Here is a tiny trained network, its code and every weight. The questions are about switching its units off for an input and a class, where a switched-off unit gives its printed mean instead of its output.

import numpy as np


def w(rows, s, z=0):
    codes = np.array(rows[::2]) - 128.0
    scale = np.full(codes.shape[1], s)
    scale[-1] = z or s
    return codes * scale


def norm(h):
    return h / np.sqrt((h * h).mean(-1, keepdims=True) + 1e-5)


def f(y):
    return y / 2 * (1 + np.tanh(0.7978845608 * (y + 0.044715 * y**3)))


def log_softmax(a):
    a = a - a.max(-1, keepdims=True)
    return a - np.log(np.exp(a).sum(-1, keepdims=True))


def net(x, mask):
    res = np.array(x, float).reshape(1, 4) / 4 @ E
    u = 0
    for l in range(4):
        y = f(norm(res) @ A[l][:, :-1].T + A[l][:, -1])
        res = res + np.where(mask[u : u + 10], y, B[l][:, -1]) @ B[l][:, :-1]
        u += 10
    return log_softmax(norm(res)[-1] @ U[:, :-1].T + U[:, -1])


A, B = {}, {}
E = w([
[82,93,232],'x0',
[238,24,255],'x1',
[128,129,130],'x2',
[182,190,172],'x3',
],0.0039)
A[0] = w([
[104,227,135,185],'L0N1',
[110,152,194,186],'L0N2',
[187,29,84,186],'L0N3',
[84,133,120,98],'L0N4',
[159,91,115,89],'L0N5',
[24,142,143,192],'L0N6',
[230,170,99,120],'L0N7',
[7,78,170,253],'L0N8',
[174,86,112,153],'L0N9',
[119,150,34,60],'L0N10',
],0.011,0.0036)
B[0] = w([
[126,167,102,218],'L0N1',
[167,212,95,188],'L0N2',
[122,42,196,242],'L0N3',
[160,79,120,136],'L0N4',
[97,90,177,139],'L0N5',
[255,122,138,220],'L0N6',
[88,169,186,207],'L0N7',
[196,121,86,255],'L0N8',
[59,96,189,180],'L0N9',
[131,156,99,202],'L0N10',
],0.0084,0.0046)
A[1] = w([
[124,118,70,214],'L1N1',
[139,128,159,208],'L1N2',
[176,155,100,77],'L1N3',
[8,96,148,27],'L1N4',
[108,139,85,200],'L1N5',
[158,146,127,154],'L1N6',
[50,150,88,103],'L1N7',
[135,146,131,107],'L1N8',
[150,139,147,173],'L1N9',
[193,198,197,253],'L1N10',
],0.016,0.0027)
B[1] = w([
[180,103,255,160],'L1N1',
[116,136,61,167],'L1N2',
[121,112,176,180],'L1N3',
[125,54,133,160],'L1N4',
[151,142,208,150],'L1N5',
[87,87,125,158],'L1N6',
[158,176,186,141],'L1N7',
[96,143,129,132],'L1N8',
[59,74,58,157],'L1N9',
[40,133,75,254],'L1N10',
],0.0089,0.0088)
A[2] = w([
[107,238,198,5],'L2N1',
[127,254,96,107],'L2N2',
[105,50,151,200],'L2N3',
[116,128,169,126],'L2N4',
[118,111,39,226],'L2N5',
[121,247,87,140],'L2N6',
[214,138,201,152],'L2N7',
[160,98,240,247],'L2N8',
[152,228,46,196],'L2N9',
[163,132,211,108],'L2N10',
],0.0087,0.0018)
B[2] = w([
[144,168,203,185],'L2N1',
[105,95,205,227],'L2N2',
[123,190,116,255],'L2N3',
[56,125,66,138],'L2N4',
[183,101,106,212],'L2N5',
[126,36,242,232],'L2N6',
[58,212,107,203],'L2N7',
[120,213,1,249],'L2N8',
[244,90,205,241],'L2N9',
[113,162,61,160],'L2N10',
],0.0065,0.0032)
A[3] = w([
[166,20,136,48],'L3N1',
[121,96,41,77],'L3N2',
[254,129,180,116],'L3N3',
[121,54,82,84],'L3N4',
[240,201,140,81],'L3N5',
[32,60,230,253],'L3N6',
[152,67,64,83],'L3N7',
[145,17,107,48],'L3N8',
[126,174,64,62],'L3N9',
[152,169,13,167],'L3N10',
],0.009,0.0029)
B[3] = w([
[56,130,192,157],'L3N1',
[102,179,162,156],'L3N2',
[178,125,3,174],'L3N3',
[117,205,157,165],'L3N4',
[53,111,94,168],'L3N5',
[248,106,73,254],'L3N6',
[58,143,165,156],'L3N7',
[52,170,250,167],'L3N8',
[127,189,177,125],'L3N9',
[112,200,149,161],'L3N10',
],0.0065,0.0076)
U = w([
[143,252,122,211],'0',
[187,170,36,106],'1',
[198,181,237,82],'2',
[206,66,163,250],'3',
[75,4,196,68],'4',
[49,165,199,174],'5',
[71,30,46,11],'6',
[43,111,68,119],'7',
],0.017,0.0024)

Each question gives the input, the list of numbers given to net, and the class t.
The units are the neurons (one row each of A and B). Each row of codes is followed by its name. A weight is (code - 128) times the scale printed after its matrix; where a second scale follows, it is the last column's (A, B and U).
mask holds one flag per neuron, layer by layer. A switched-off neuron (its flag False) gives its mean, the last column of its row in B, instead of its output. The means were averaged over made-up inputs and are rounded, as every weight is.
A unit's drop is (log p(t) with every unit on - log p(t) with that unit switched off) / (log p(t) with every unit on - log p(t) with every unit switched off).
The circuit of an input: a set's keep is (log p(t) with only the set's units on - log p(t) with every unit switched off) / (log p(t) with every unit on - log p(t) with every unit switched off). Starting from the 12 units with the biggest drops (on a tie, the unit counted first), units are removed one at a time, each time the one whose removal leaves the highest keep (on an exact tie, the one counted first), for as long as the keep stays at least 0.8.
units of the circuit, in order: the units of the circuit, biggest drop first
top k neurons: the k neurons with the biggest drops, biggest first
top k neurons in layer l: the k neurons of layer l with the biggest drops, biggest first
input [5,1,3,-5], class 5: top 2 neurons in layer 2 => L2N9, L2N8
input [7,-5,7,-1], class 1: units of the circuit, in order => L0N6, L3N3
input [2,-5,8,-4], class 1: units of the circuit, in order => L0N6
input [-6,0,3,3], class 2: top 2 neurons => L0N6, L1N7
input [0,-3,-7,-6], class 0: units of the circuit, in order => L1N1, L2N8
input [4,2,-7,0], class 5: units of the circuit, in order => L0N8, L2N8, L3N6
input [0,-2,6,-4], class 0: top 3 neurons in layer 2 => L2N9, L2N7, L2N6
input [0,0,1,-6], class 0: units of the circuit, in order => L1N10, L2N8, L3N6
input [1,8,-5,-5], class 5: top 4 neurons => L2N8, L1N10, L3N8, L2N6
input [3,-1,-4,6], class 3: top 3 neurons => L0N2, L0N3, L3N6
input [6,0,3,-7], class 1: top 2 neurons => L0N8, L2N6
input [2,2,-8,-8], class 5: top 2 neurons => L3N6, L2N9
input [-3,-6,7,2], class 2: top 2 neurons in layer 0 => L0N3, L0N1
input [2,-3,1,-3], class 1: top 2 neurons => L0N6, L0N8
input [1,2,-7,3], class 7: units of the circuit, in order => L1N10
input [2,-4,-6,-1], class 1: top 2 neurons in layer 0 => L0N6, L0N7
input [-7,8,4,-1], class 4: top 2 neurons => L0N3, L1N4
input [7,0,1,-2], class 1: top 3 neurons in layer 0 => L0N8, L0N6, L0N2
input [4,1,1,-2], class 5: top 4 neurons in layer 1 => L1N6, L1N10, L1N3, L1N9
input [-3,1,1,5], class 6: top 2 neurons => L1N10, L3N6
input [0,4,-5,8], class 6: top 2 neurons => L1N10, L2N8
input [5,-1,0,-5], class 1: top 2 neurons => L0N8, L0N6
input [6,-4,-4,-8], class 1: top 2 neurons in layer 0 => L0N8, L0N6
